Each row is followed by one of two labels, saying whether the row has a hidden trait. Each part has a new trait and two new labels.
[-22.3 -10.3  11.4  -2.1  19.4  35.3 -39.0   4.6  -0.4  43.1 -22.8  -6.0
  13.5  -4.2 -16.9   8.4 -16.5  14.4 -21.0  19.3  42.8 -13.1  -9.7  -1.0
  -5.9 -48.9   7.6   1.1  13.4  -3.3  -1.4  11.4 -10.6  15.0 -14.8   1.3
   8.2 -21.7 -25.1  11.7 -25.2 -14.1  18.0 -20.7 -21.2   9.3 -48.3  -4.8
  -2.8 -20.1  -2.9  32.6   0.2 -15.4  -1.9 -12.3  -4.4  32.4   8.9 -14.7
  22.4   5.3  51.3  -7.2  19.3 -17.5   3.4  19.4  36.1 -22.4 -10.9 -12.1
  -1.3 -12.1 -13.9  11.9 -14.7   1.5  -1.4   0.5 -27.2  11.0  18.5  14.1
 -11.4 -43.6 -11.3  21.4  -6.2  -7.0 -23.3  -4.2 -10.1   5.8   7.2 -15.4
 -34.5  41.6   7.1  13.0  -9.4 -12.8 -11.6  -4.9 -61.0 -19.9  17.0   1.5
  10.1  -2.9   6.4 -31.7   3.1   8.7   3.2 -29.6 -21.6   5.4 -25.4  12.3
 -26.9  37.5  43.9   2.3  22.1  15.3  34.5 -14.7   1.7   4.2  -0.1  46.1
 -19.5 -19.2]	j742
[-16.8   0.3 -42.2  16.4  19.5  -1.3  -9.9  14.3  -3.4  24.7  -5.8 -27.6
  -1.2 -20.4   3.5   3.9   5.1   0.7 -33.7  25.1   3.1   0.8  -8.8 -16.8
 -26.1 -20.9  23.4  -8.5   2.5  -3.1   6.2   4.3  -1.6   6.3   3.1 -22.9
  17.5  -9.4  10.4 -40.9 -15.1  18.1   1.8  22.1 -20.8  -6.8 -22.1  -7.3
  -3.2 -19.8  12.0  -5.1 -29.8 -23.3 -22.2  13.3 -32.3   7.4   6.2 -19.9
  -4.3  12.6   1.3  -3.1  13.0 -12.5  -0.9  -4.6  -5.7  23.5  10.9 -13.6
   1.8 -11.3  15.6  14.3 -12.2  -8.5  -2.6  11.4  -0.2  -4.4  -6.0  -0.1
  -9.5 -10.7   1.5   2.8   4.8  17.3  -0.4  14.0  14.2  18.1  19.5 -18.5
 -33.1  12.3 -26.6   9.6   1.7   8.3  -2.5  21.5 -26.4 -18.8   3.2  -1.9
  11.1  15.8   6.9 -36.4 -12.0  24.3  15.1  -0.6   1.9 -13.0  -2.2  -7.7
  31.4   0.7  40.8   7.9  18.6  19.1 -24.6  -4.4 -21.1   7.5 -13.8   6.2
   6.3   8.3]	j104
[  5.7   5.0 -35.4  15.2   6.9 -23.4  -0.1   7.6   9.3 -18.4  22.2 -21.3
 -21.7   8.9   8.6  -6.2  -7.1  25.3   0.0  18.8   6.2  12.2 -23.5 -27.8
 -12.9   2.7  15.5  -5.6  12.4 -17.3 -10.3  -6.8 -17.4  -3.0  19.6 -16.9
  -3.1   4.0  20.8  -6.2  -0.9 -21.4 -24.9   3.3 -19.2  -2.6  12.3 -18.5
 -10.2  -8.5   4.1  -9.0 -38.6  -2.5 -12.9  20.8 -21.1   0.0  -9.0 -18.8
  -9.7  14.6   4.9  -4.8   2.5  -3.5  -2.7 -22.2 -14.0  -1.0  -4.2   2.4
 -10.3   3.1  16.8 -21.4  -3.3  -0.9  -1.0 -11.6   9.4  -1.0 -32.8 -12.6
   0.6  13.5  -6.5   3.8   8.6  15.1  15.7  -0.5  14.8  -8.8  13.4  32.4
  -7.6  -6.5 -14.1   3.4   6.7 -28.1   5.5  -6.4  47.0 -38.9 -16.1 -15.7
  -4.3 -15.2 -18.0   3.6  -7.6  11.1  -0.7   2.5  23.5 -33.7   3.4  -8.4
  33.5 -45.1  15.0  15.1  31.2  21.2 -23.0  24.4  -9.3  -1.5 -20.3 -37.2
  24.6   6.6]	j742
[ -4.8  -1.0  19.1  16.6  14.2 -32.0   7.6  -7.9  -9.4 -11.3  -1.4   3.8
 -14.6  10.6  26.2  18.2   8.0   1.5  22.7  11.9 -20.9  -7.9   3.5  10.4
  17.8  -8.0 -31.2  16.5   5.8   6.7  -5.9 -11.7   9.9   1.7  34.8  20.0
  -7.9  17.8  10.1 -16.2   0.4   5.2 -12.6  15.7  23.4 -12.9 -24.6  -1.0
   8.6   3.4   9.1 -23.9 -16.9  -4.4 -14.7 -13.9 -15.2   7.8 -17.1  -1.0
  13.3 -14.8 -12.1  -9.1  -4.5  20.7   3.1 -14.8  12.1 -41.8  23.9 -29.1
  -1.1  -3.3  -1.7 -13.2  19.0  -4.7  13.2 -10.6   1.9  -6.5  -9.1  30.9
  -1.6  18.6   1.2 -12.4  -1.0 -14.8  15.6 -15.2   7.2   1.8  19.2  10.1
  15.0 -18.1  19.0  -5.5  19.7   3.9  15.5 -11.2  10.1  -4.1  25.0 -13.0
  12.8  11.7 -17.0   9.7 -14.9 -25.6  -1.1  -8.1  -3.9  21.1  29.1  -5.4
 -13.8  -6.0 -12.1 -14.9   0.3  -0.6  11.8   5.2   6.7  17.2  16.0 -10.7
  28.1 -16.1]	j742
[ 11.4   2.6   0.5  -6.4 -15.2 -23.0  43.4   4.2   2.5  -1.0  10.4  14.1
  -3.9  -1.8   8.4 -15.6  10.7   2.7  -4.2  12.0  -6.5  -1.2  -2.4  -9.0
 -12.2  12.2 -10.9 -15.8 -14.7  -1.0 -14.6   3.0  22.0  -5.3  -1.8  -6.8
  -4.2  17.1  23.4   8.9   2.1  19.7  -9.9   5.1  39.1   4.5  10.0   4.8
   1.9  -4.8  22.4 -33.3  12.4  13.5  11.1  -3.3 -24.9 -18.4 -29.2  11.5
 -10.5   9.2 -15.7  -5.4  -8.4  13.0  -8.3  -9.7 -20.4  30.3  -6.7  21.4
 -15.8  17.1  11.2 -13.4   8.9   0.5  -2.4  -6.5  10.3  -8.9   0.3 -10.5
  -9.1  28.2  18.9 -27.8  21.3  24.8   7.3 -11.5  36.2  -0.6  11.9  23.8
  17.9 -15.8   5.4 -12.7  10.8  -6.6  -9.3 -14.6  59.3   8.1 -13.0   0.6
  15.0  22.2  -4.9  -5.6   6.8 -16.3   7.4  24.0   0.3  10.5  12.7  -9.2
  -8.4 -23.9 -20.9  -8.8 -17.1  -8.7 -16.9  -5.0  -9.4  -8.6  -8.5 -16.4
   4.8  -0.2]	j104
[ 17.2  -5.8  30.3   4.9   3.5  -1.7  58.3 -12.9   6.7  13.5   2.4  20.0
  -2.7  21.5  23.8  -2.4   1.6  23.8 -22.2 -13.9   7.7 -10.5  -5.7 -52.0
  44.3 -14.7 -17.9 -19.0 -21.9  -9.7 -53.8  -1.6  47.1  -6.6  18.2 -23.2
  -0.3  24.0  33.1   3.8  25.1  11.7 -13.7 -29.3   9.0   8.8 -42.2  32.6
   9.8  -5.7  27.7 -23.9 -37.0   6.8  -8.7 -18.1  32.4  -3.9  -9.8  16.1
  23.2   4.6   3.2   9.2 -12.5   4.9   6.1 -10.5  -3.8 -26.7 -29.2 -19.4
 -16.1  12.5  -2.1   3.5   4.4  -5.4  22.0  -4.4  13.4 -13.6 -30.6  -1.5
 -10.1  43.4 -11.8   1.9 -10.2  15.7  18.4 -33.9   5.8  -2.2  43.2  23.7
  21.2   5.7  -3.0 -17.5   3.4 -63.8  11.3 -35.4  64.5 -14.0   5.1  -2.5
  -7.5  19.7  -4.6 -23.5  12.7  -7.6  -5.2 -10.5   4.2 -35.5   4.7 -14.4
 -27.9   3.9  20.6 -17.5  -9.4   3.8   6.1   8.8  -1.0  -6.5 -14.4 -30.1
  17.2  19.9]	j742
[  7.1  21.7   3.5 -10.4  11.6  14.4   4.3   4.1 -24.7  20.8 -14.2   1.3
  14.3  -6.7 -13.8 -18.1   3.4   3.2 -32.2  19.7  35.9   2.5  10.4  25.1
 -47.3   8.6 -11.4  -3.3  -3.0 -19.2   7.5  -0.3   2.6  20.0 -18.7  -4.5
  -3.6   7.3   9.4  13.7 -15.3  15.9   8.6  25.2  15.8  10.2  -0.7 -17.5
  10.3 -26.5  12.2  -3.7  24.2  -2.4  -4.4 -10.5 -44.6  -6.9 -21.1  -0.1
  -9.3   4.3   6.9  -8.4  -1.1  -9.6 -20.3  22.4  -2.5  45.6  10.8  -0.4
  -5.5  21.9   9.6  14.0  16.5  -1.5 -12.4 -10.8 -25.3   0.5  45.5  -4.0
  -9.2 -23.6  26.0 -19.2  19.8   5.4 -20.1   6.4  66.4   6.4   3.1   5.6
 -20.7  20.1   1.1   0.9  21.0   0.9  -5.9 -10.2  -3.9   0.6 -16.0   2.2
  25.6  -2.4   2.7 -14.7  19.9 -15.5   9.3  -3.7 -33.7  36.5 -15.0  12.2
 -21.4  15.2  11.5 -10.5  -5.2  -2.7   9.1 -20.5  -4.2 -23.2  18.2   5.7
  -8.5 -23.1]	j104
[ 41.3  18.9 -28.0  -3.8  40.4  24.2  -0.4  25.1 -11.5  -7.6   8.4  -1.7
  17.0   3.1 -15.3 -18.0   8.2  -7.5 -14.2 -38.3  55.4   6.2 -10.8   1.3
 -16.7   1.6  37.9   3.9  12.3 -47.6  40.5  -9.9 -15.9  28.9  -7.4 -25.7
   5.8  -2.1  -2.3  -8.7 -12.4 -16.4  -5.0  13.8 -22.5  -0.8   5.9 -16.8
  -0.4   2.1  -1.2 -16.1 -13.0 -20.4 -26.1  -7.7 -22.7   7.6  11.5 -19.6
 -15.6   5.3  39.7  20.1   2.1   2.3  -3.8   0.8 -27.9  14.6  29.1   5.0
  21.4   3.8   4.0  12.8  20.3  -5.0  -7.9  20.9   4.3   2.2  10.9   2.1
   5.3 -34.4  14.3  23.8  -9.3  19.9   1.6  15.4  37.5 -29.2   5.7  -7.6
 -33.7  30.5 -33.8  19.3   7.1  16.6  16.2 -16.9  -9.4  10.7 -25.9 -16.2
 -15.2 -19.0  21.2  13.5  -1.9  10.0 -13.8  22.2 -23.5 -18.4 -13.7 -12.0
  64.2 -10.5  38.5  10.8  -6.6   3.9 -17.7   6.0 -17.4 -27.0  15.0 -23.8
  16.1   7.3]	j742
[ 19.7   9.5  -9.4  23.8  20.7  23.5  12.8  -4.3 -29.9  20.4 -11.0  -2.2
   6.4   6.1  13.6  10.8   5.7 -13.9 -17.8 -14.2 -11.7  -8.0  15.7  -5.5
   3.6   6.4 -20.9   6.9 -19.2 -19.8 -17.6 -25.6  16.8  17.2  25.2 -28.3
  16.8  10.7  41.4 -39.4  20.7  21.6  19.8  16.0 -12.4  -6.5 -47.9  33.1
  19.6 -11.4   9.8  -4.6 -15.8 -19.6 -23.5  -1.8  22.2   6.7  -3.1   0.9
  16.3 -23.6  19.0   8.9 -15.1 -13.2  -3.0   1.3  15.3 -14.4   8.6 -56.0
   6.6  10.9  -4.4  35.9  25.9 -23.7  22.0  10.1 -20.8  -4.9  25.0  17.1
 -10.5  -1.4  13.1   1.1 -18.4 -24.3 -13.5  -4.2   6.8  29.5  22.4 -10.9
 -10.6  34.8   1.4   3.0   7.9   0.0  32.5   0.7 -21.9   9.5  18.5   0.9
  11.6  -3.5   7.8 -21.1  20.2   8.4   3.6  -2.1 -37.1  15.5  -7.7 -10.5
 -10.8  36.8  54.7 -15.4  14.5  12.6  19.7 -13.8   7.8  -9.6  31.0 -24.7
  17.8  -4.7]	j104
[ -2.5  -8.0  32.2 -16.2  -2.6  -3.6  -1.0   6.8   8.7   3.2  19.0  26.5
 -10.2  18.9  -4.8  -7.0  -6.9  31.1   1.6  31.4  21.4 -16.4 -26.8 -20.5
  -6.3  -5.5 -15.1  -6.1  10.5 -16.1  -6.4   2.9 -25.7   0.7   2.9   6.1
 -13.0 -15.5 -28.8  52.8   0.4 -13.4  -2.8 -15.8  46.7  11.0  -7.8  17.4
 -16.5   2.5  14.2   7.6  15.8  10.5  35.1   4.9 -19.8  16.0 -45.5  -6.6
  -2.7  14.0  37.4  -9.4   4.3  16.5  -1.9 -16.7  13.4 -16.4 -15.1  28.0
 -29.7  16.8  -5.6 -28.5  -5.5  14.8  -6.2 -14.9  -9.1   1.2   0.0   6.9
 -11.4 -10.1  12.6 -10.7  29.3  13.6  -1.0 -48.1  23.1 -12.2  31.3  32.0
  14.8  13.8  51.0   1.7   0.6 -33.4 -24.1 -31.0  48.9 -30.9  -1.5  -0.5
  33.3  -1.0  -5.2  -5.8  12.5 -21.4  -7.0 -23.1 -34.7  24.7   9.3   4.4
 -17.6   4.4  -9.8  -1.3  -0.9  15.5  26.6  -4.5   1.8   2.0   1.0  -5.4
 -16.6 -31.4]	j742
